Below are the code and all the weights of a small trained network. Each question names an input and a target symbol and asks about switching units off, where a switched-off unit gives its printed mean instead of its output.

import numpy as np


def w(rows, s, z=0):
    codes = np.array(rows[::2]) - 128.0
    scale = np.full(codes.shape[1], s)
    scale[-1] = z or s
    return codes * scale


def f(y):
    return y / 2 * (1 + np.tanh(0.7978845608 * (y + 0.044715 * y**3)))


def softmax(a):
    e = np.exp(a - a.max(-1, keepdims=True))
    return e / e.sum(-1, keepdims=True)


def log_softmax(a):
    a = a - a.max(-1, keepdims=True)
    return a - np.log(np.exp(a).sum(-1, keepdims=True))


def net(x, mask):
    ids = ['ΓΛΣΩαεζθμτψ'.index(c) for c in x.split()]
    T = len(ids)
    res = E[ids] + P[:T]
    u = 0
    for l in range(2):
        r = res
        for j in range(2):
            rows = slice(2 * j, 2 * j + 2)
            q, k, v = (r @ M[l][rows].T for M in (Q, K, V))
            z = softmax(np.where(np.tri(T) > 0, q @ k.T / 2**0.5, -1e9)) @ v
            o = O[l][rows]
            res = res + np.where(mask[u + j], z, o[:, -1]) @ o[:, :-1]
        u += 2
        y = f(res @ A[l][:, :-1].T + A[l][:, -1])
        res = res + np.where(mask[u : u + 4], y, B[l][:, -1]) @ B[l][:, :-1]
        u += 4
    return log_softmax(res[-1] @ U[:, :-1].T + U[:, -1])


Q, K, V, O, A, B = {}, {}, {}, {}, {}, {}
E = w([
[203,113,47,52,24],'Γ',
[192,85,119,15,107],'Λ',
[223,189,62,135,89],'Σ',
[226,189,33,166,29],'Ω',
[133,240,103,144,175],'α',
[74,188,160,144,225],'ε',
[91,112,105,54,238],'ζ',
[164,102,83,168,112],'θ',
[86,142,106,50,116],'μ',
[1,62,133,69,176],'τ',
[33,141,116,123,225],'ψ',
],0.0098)
P = w([
[83,109,242,167,165],'0',
[128,130,79,176,30],'1',
[92,217,98,44,78],'2',
[181,29,47,173,202],'3',
[116,81,60,197,2],'4',
[139,232,158,61,136],'5',
[191,30,46,180,228],'6',
],0.011)
Q[0] = w([
[170,105,85,142,161],'L0H1',
[128,134,57,103,179],'L0H1',
[76,185,251,159,2],'L0H2',
[75,225,89,144,172],'L0H2',
],0.018)
K[0] = w([
[130,112,151,145,120],'L0H1',
[139,134,173,131,113],'L0H1',
[64,150,5,109,130],'L0H2',
[177,194,141,168,156],'L0H2',
],0.023)
V[0] = w([
[175,33,155,219,142],'L0H1',
[253,115,193,168,211],'L0H1',
[57,89,131,109,162],'L0H2',
[70,196,61,197,140],'L0H2',
],0.019)
O[0] = w([
[97,114,106,172,183,8],'L0H1',
[124,104,116,103,219,150],'L0H1',
[97,61,140,100,116,253],'L0H2',
[6,159,106,90,121,54],'L0H2',
],0.018,0.0024)
A[0] = w([
[80,159,118,139,100,1],'L0N1',
[140,156,253,104,119,135],'L0N2',
[167,180,173,162,82,230],'L0N3',
[91,58,155,140,144,127],'L0N4',
],0.015,0.0055)
B[0] = w([
[241,18,127,146,164,210],'L0N1',
[188,224,27,160,255,204],'L0N2',
[57,70,156,69,140,252],'L0N3',
[173,227,153,204,50,237],'L0N4',
],0.0075,0.015)
Q[1] = w([
[166,151,131,224,130],'L1H1',
[119,214,162,48,137],'L1H1',
[202,175,105,160,150],'L1H2',
[169,28,191,253,211],'L1H2',
],0.016)
K[1] = w([
[141,154,133,203,131],'L1H1',
[148,167,153,38,179],'L1H1',
[157,226,124,123,118],'L1H2',
[116,142,253,182,199],'L1H2',
],0.017)
V[1] = w([
[157,180,180,197,106],'L1H1',
[132,116,78,204,138],'L1H1',
[120,132,254,162,179],'L1H2',
[160,246,56,190,80],'L1H2',
],0.012)
O[1] = w([
[169,27,90,101,46,201],'L1H1',
[157,84,47,96,134,163],'L1H1',
[147,91,91,2,103,213],'L1H2',
[133,230,40,200,188,255],'L1H2',
],0.008,0.0066)
A[1] = w([
[150,128,158,254,169,94],'L1N1',
[206,92,130,114,113,2],'L1N2',
[213,195,170,143,124,54],'L1N3',
[159,45,136,143,247,107],'L1N4',
],0.0088,0.0083)
B[1] = w([
[178,111,81,71,74,203],'L1N1',
[86,254,180,177,154,253],'L1N2',
[112,19,98,121,108,191],'L1N3',
[45,104,163,178,75,229],'L1N4',
],0.0099,0.016)
U = w([
[72,254,103,100,119,198],'Γ',
[236,195,144,77,154,218],'Λ',
[244,81,79,147,208,153],'Σ',
[148,157,49,145,100,3],'Ω',
[66,131,37,154,159,101],'α',
[52,76,74,134,175,146],'ε',
[156,127,106,206,168,96],'ζ',
[102,95,37,75,122,138],'θ',
[114,115,139,120,138,160],'μ',
[98,95,70,132,75,72],'τ',
[101,92,45,155,153,79],'ψ',
],0.0079,0.0066)

Each question gives the input, a string of symbols that net reads in full, and the target symbol t.
The units are the heads (2 rows each of Q, K, V and O) and the neurons (one row each of A and B). Each row of codes is followed by its name. A weight is (code - 128) times the scale printed after its matrix; where a second scale follows, it is the last column's (O, A, B and U).
mask holds one flag per unit, layer by layer, with each layer's heads first. A switched-off unit (its flag False) gives its mean, the last column of its rows in O or B, instead of its output. The means were averaged over made-up inputs and are rounded, as every weight is.
A unit's drop is (log p(t) with every unit on - log p(t) with that unit switched off) / (log p(t) with every unit on - log p(t) with every unit switched off).
The circuit of an input: a set's keep is (log p(t) with only the set's units on - log p(t) with every unit switched off) / (log p(t) with every unit on - log p(t) with every unit switched off). Starting from all 12 units, units are removed one at a time, each time the one whose removal leaves the highest keep (on an exact tie, the one counted first), for as long as the keep stays at least 0.8.
circuit, biggest first: the units of the circuit, biggest drop first
k most important neurons: the k neurons with the biggest drops, biggest first
k most important neurons of layer l: the k neurons of layer l with the biggest drops, biggest first
heads that matter: for each layer, one digit per head in row order, 1 if its drop is at least 0.15 and else 0, layers parted by /
input Λ ψ Λ ε, target ζ: circuit, biggest first	[L0H2; L1N4]
input α ε ε ε Λ τ Ω, target Γ: 3 most important neurons	[L0N1; L0N3; L0N4]
input ψ Λ Λ Σ ε Λ τ, target τ: heads that matter	01 / 10
input Λ Λ ε Λ Λ α ψ, target ζ: 3 most important neurons	[L1N4; L1N2; L0N3]
input α Λ α Γ, target Γ: circuit, biggest first	[L0H2; L1H1]
input Σ τ ζ Λ Λ Γ Λ, target ε: heads that matter	11 / 00
input Σ Λ Γ ε, target ε: circuit, biggest first	[L0H1; L1N4]
input Λ Λ Λ α, target ζ: 3 most important neurons	[L1N4; L1N2; L0N3]
input ζ ε α Λ ε Σ Σ, target Λ: circuit, biggest first	[L0N4; L0H2; L1H2; L1N2]
input ε τ Λ Γ, target θ: circuit, biggest first	[L1H2]
input α Λ Λ ζ, target Γ: 2 most important neurons	[L0N4; L0N3]
input τ ε τ α Λ, target τ: heads that matter	11 / 01
input α Γ Ω ε Γ, target Γ: 4 most important neurons	[L0N3; L0N4; L0N1; L0N2]
input α ε Λ Λ ε α Λ, target Γ: 2 most important neurons	[L0N3; L0N1]
input τ ζ Λ τ θ Λ ζ, target Ω: 4 most important neurons	[L0N4; L0N3; L0N1; L1N2]
input ε Λ τ Λ Σ, target τ: 2 most important neurons of layer 0	[L0N4; L0N3]
input α Λ τ Σ, target Γ: heads that matter	01 / 10
input Λ ε θ ε θ, target θ: circuit, biggest first	[L0H1; L1H2; L0H2; L0N1]
input Σ τ ζ Γ, target ε: circuit, biggest first	[L0H1; L1N4]
input μ Λ α ε, target Σ: 4 most important neurons	[L0N3; L0N2; L1N4; L1N2]
input Ω ε Λ Ω Γ ψ ζ, target α: 2 most important neurons	[L0N3; L0N1]
input τ μ Ω Σ Λ, target μ: 2 most important neurons of layer 0	[L0N1; L0N3]
input Λ τ Ω Λ ε τ ε, target ζ: 3 most important neurons of layer 1	[L1N4; L1N2; L1N1]
input ε ε μ ε ε Γ ψ, target θ: 2 most important neurons of layer 0	[L0N4; L0N2]
input Γ Λ ε α, target μ: 3 most important neurons	[L0N4; L0N2; L0N3]
input τ ε α Λ ε, target τ: most important neuron of layer 0	[L0N1]
